data =
[[143 139 135 116 152 145]
 [116 144 137 108 125 144]
 [149 123 140 139 127 114]
 [150 146 131 153 126 133]
 [147 116 140 136 133 112]
 [119 110 152 134 143 127]
 [111 123 143 132 141 113]
 [128 108 134 145 151 138]
 [143 128 142 146 151 117]
 [125 129 118 119 116 149]
 [104 116 150 144 138 140]]
Rows and columns are numbered from 0.
The bottom entry of the column that holds the smallest entry is 104
The entry in row 0 and column 1 is 139
Find the entry in the top-right corner.
A: 145
Find the top entry of the column that holds the largest entry.
A: 116
The entry directly below the largest entry: 136
The entry at row 1, column 0: 116
The entry just right of 147 is 116
The entry directly above the smallest entry -> 125
The entry just left of 112 is 133
Find the entry in row 0 and column 2.
A: 135
The entry at row 2, column 2 -> 140
Find the entry at row 0, column 0.
A: 143
The entry in row 2 and column 0 is 149
Find the entry at row 1, column 2.
A: 137
The entry directly below 142 is 118
Find the entry just left of the largest entry.
A: 131
The bottom entry of the column that holds the largest entry -> 144
The entry directly below 136 is 134
The bottom-right entry: 140
The entry just left of 113: 141

134,142,134,119,114,125,139,140,128,115,117,131,142,136
137,145,142,130,117,111,116,129,142,145,137,123,113,112
116,120,132,141,134,121,116,124,137,140,129,117,118,130
108,125,147,140,115,109,131,148,136,112,112,136,148,131
128,139,132,119,120,133,138,127,117,125,137,135,122,118
127,134,137,134,126,120,120,125,132,137,135,129,122,119
109,141,142,109,122,149,126,108,138,144,112,118,149,130
137,132,123,118,118,125,133,138,138,131,123,118,119,125
118,120,124,129,133,137,139,139,137,134,130,125,121,118
120,118,122,129,136,138,134,126,120,118,122,130,136,138
What is the largest entry in the last column?
Answer: 138
The third entry from the end, reading row by row -> 130
The entry in the top-right corner is 136
The third entry on the diagonal from the top-right corner is 117
What is the top-left entry?
Answer: 134
The 4th entry, reading row by row: 119
What is the smallest entry in the last column?
Answer: 112
The 4th-last entry, reading row by row: 122
What is the second entry from the end, reading row by row?
Answer: 136
The third entry in reading order -> 134
What is the bottom-left entry?
Answer: 120
What is the 2nd entry in reading order?
Answer: 142
What is the fifth entry in reading order?
Answer: 114
The fifth-last entry, reading row by row is 118
